Below are the code and all the weights of a small trained network. Each question names an input and a class and asks about switching units off, where a switched-off unit gives its printed mean instead of its output.

import numpy as np


def w(rows, s, z=0):
    codes = np.array(rows[::2]) - 128.0
    scale = np.full(codes.shape[1], s)
    scale[-1] = z or s
    return codes * scale


def f(y):
    return y / 2 * (1 + np.tanh(0.7978845608 * (y + 0.044715 * y**3)))


def log_softmax(a):
    a = a - a.max(-1, keepdims=True)
    return a - np.log(np.exp(a).sum(-1, keepdims=True))


def net(x, mask):
    res = np.array(x, float).reshape(1, 6) / 4 @ E
    y = f(res @ A[0][:, :-1].T + A[0][:, -1])
    res = res + np.where(mask, y, B[0][:, -1]) @ B[0][:, :-1]
    return log_softmax(res[-1] @ U[:, :-1].T + U[:, -1])


A, B = {}, {}
E = w([
[123,43,177,18,116,126],'x0',
[235,142,30,94,254,121],'x1',
[207,103,223,184,175,214],'x2',
[198,11,71,211,104,87],'x3',
[142,139,128,125,122,125],'x4',
[125,121,118,131,144,129],'x5',
],0.0076)
A[0] = w([
[191,116,171,141,184,192,113],'neuron 0',
[62,139,116,123,20,96,73],'neuron 1',
[160,226,73,204,150,151,162],'neuron 2',
[201,129,185,122,130,177,101],'neuron 3',
[119,120,32,58,173,112,117],'neuron 4',
[175,122,193,153,106,151,69],'neuron 5',
[60,176,122,232,118,156,166],'neuron 6',
[149,207,78,70,191,233,133],'neuron 7',
[163,155,116,89,81,108,253],'neuron 8',
[164,129,29,58,241,128,154],'neuron 9',
[153,80,123,37,118,157,174],'neuron 10',
[92,200,223,84,140,110,113],'neuron 11',
[97,90,222,187,168,166,99],'neuron 12',
[129,95,137,94,217,104,143],'neuron 13',
[136,27,220,28,102,150,117],'neuron 14',
[70,182,121,70,164,208,82],'neuron 15',
[118,24,118,209,37,120,105],'neuron 16',
[221,134,188,126,202,125,104],'neuron 17',
[153,120,174,144,104,196,98],'neuron 18',
[156,107,168,147,153,203,93],'neuron 19',
[96,131,101,221,123,150,158],'neuron 20',
[253,61,95,146,159,20,103],'neuron 21',
],0.0081,0.0043)
B[0] = w([
[72,141,78,162,71,79,199],'neuron 0',
[152,131,102,176,53,65,197],'neuron 1',
[136,101,247,139,210,64,205],'neuron 2',
[67,149,59,154,183,68,178],'neuron 3',
[93,181,139,200,84,68,187],'neuron 4',
[79,188,96,137,91,134,161],'neuron 5',
[179,94,193,129,199,124,194],'neuron 6',
[190,77,109,60,51,203,207],'neuron 7',
[123,65,92,213,172,126,181],'neuron 8',
[96,105,175,156,2,104,244],'neuron 9',
[106,116,206,189,236,81,196],'neuron 10',
[194,118,70,80,143,199,190],'neuron 11',
[81,175,44,145,32,95,191],'neuron 12',
[185,95,198,130,111,121,170],'neuron 13',
[177,155,204,113,198,105,249],'neuron 14',
[182,161,18,105,149,200,178],'neuron 15',
[194,165,74,23,131,215,254],'neuron 16',
[68,141,120,131,53,50,197],'neuron 17',
[91,152,121,132,105,58,166],'neuron 18',
[68,161,31,143,139,95,173],'neuron 19',
[147,118,178,137,179,151,177],'neuron 20',
[194,151,87,21,102,222,243],'neuron 21',
],0.0063,0.0076)
U = w([
[124,136,154,133,100,151,226],'0',
[174,150,59,82,164,249,40],'1',
[33,160,49,151,139,42,51],'2',
[110,100,144,130,172,164,253],'3',
[159,119,238,130,227,98,14],'4',
],0.011,0.0062)

Each question gives the input, the list of numbers given to net, and the class t.
The units are the neurons (one row each of A and B). Each row of codes is followed by its name. A weight is (code - 128) times the scale printed after its matrix; where a second scale follows, it is the last column's (A, B and U).
mask holds one flag per neuron, in row order. A switched-off neuron (its flag False) gives its mean, the last column of its row in B, instead of its output. The means were averaged over made-up inputs and are rounded, as every weight is.
A unit's drop is (log p(t) with every unit on - log p(t) with that unit switched off) / (log p(t) with every unit on - log p(t) with every unit switched off).
The circuit of an input: a set's keep is (log p(t) with only the set's units on - log p(t) with every unit switched off) / (log p(t) with every unit on - log p(t) with every unit switched off). Starting from the 12 units with the biggest drops (on a tie, the unit counted first), units are removed one at a time, each time the one whose removal leaves the highest keep (on an exact tie, the one counted first), for as long as the keep stays at least 0.8.
units of the circuit, in order: the units of the circuit, biggest drop first
unit that matters most: the unit with the biggest drop
k most important neurons: the k neurons with the biggest drops, biggest first
drop of u: that unit's drop, to one decimal
input [-6,2,5,8,0,-7], class 1: units of the circuit, in order	(neuron 21)
input [7,8,5,-4,4,1], class 0: units of the circuit, in order	(neuron 9; neuron 17)
input [-3,4,5,4,-1,5], class 2: units of the circuit, in order	(neuron 17; neuron 0)
input [8,-6,-5,-2,4,-5], class 4: units of the circuit, in order	(neuron 14; neuron 10)
input [-6,0,-1,-4,1,6], class 4: units of the circuit, in order	(neuron 2; neuron 6)
input [-2,8,5,-8,6,3], class 0: 2 most important neurons	(neuron 9; neuron 7)
input [-8,5,8,-3,0,5], class 2: 4 most important neurons	(neuron 0; neuron 17; neuron 19; neuron 3)
input [7,1,-8,-8,7,3], class 1: 2 most important neurons	(neuron 15; neuron 11)
input [-7,8,2,7,1,1], class 0: 3 most important neurons	(neuron 9; neuron 2; neuron 21)
input [-3,7,-7,-2,-2,1], class 0: units of the circuit, in order	(neuron 7; neuron 9)
input [6,6,0,2,2,-6], class 0: 2 most important neurons	(neuron 9; neuron 2)
input [8,-6,-1,0,-3,5], class 4: 2 most important neurons	(neuron 14; neuron 10)
input [7,5,-5,-6,0,-3], class 4: 2 most important neurons	(neuron 10; neuron 21)
input [-7,1,-5,-3,2,7], class 4: most important neuron	(neuron 2)
input [-6,-1,1,7,-2,0], class 1: 2 most important neurons	(neuron 16; neuron 21)
input [1,-1,-8,-8,-3,1], class 1: 2 most important neurons	(neuron 11; neuron 15)
input [5,0,-6,6,-2,4], class 1: 4 most important neurons	(neuron 21; neuron 16; neuron 2; neuron 17)
input [8,-6,-6,8,-7,8], class 1: 3 most important neurons	(neuron 16; neuron 9; neuron 2)
input [5,8,-3,0,4,-4], class 0: 2 most important neurons	(neuron 9; neuron 4)
input [2,-3,2,-5,3,4], class 1: unit that matters most	neuron 11
input [2,4,-3,-2,0,-5], class 0: drop of neuron 20	0.0
input [-1,-4,6,4,5,7], class 2: drop of neuron 3	0.1
input [-2,4,2,-3,-4,-7], class 0: drop of neuron 7	0.3
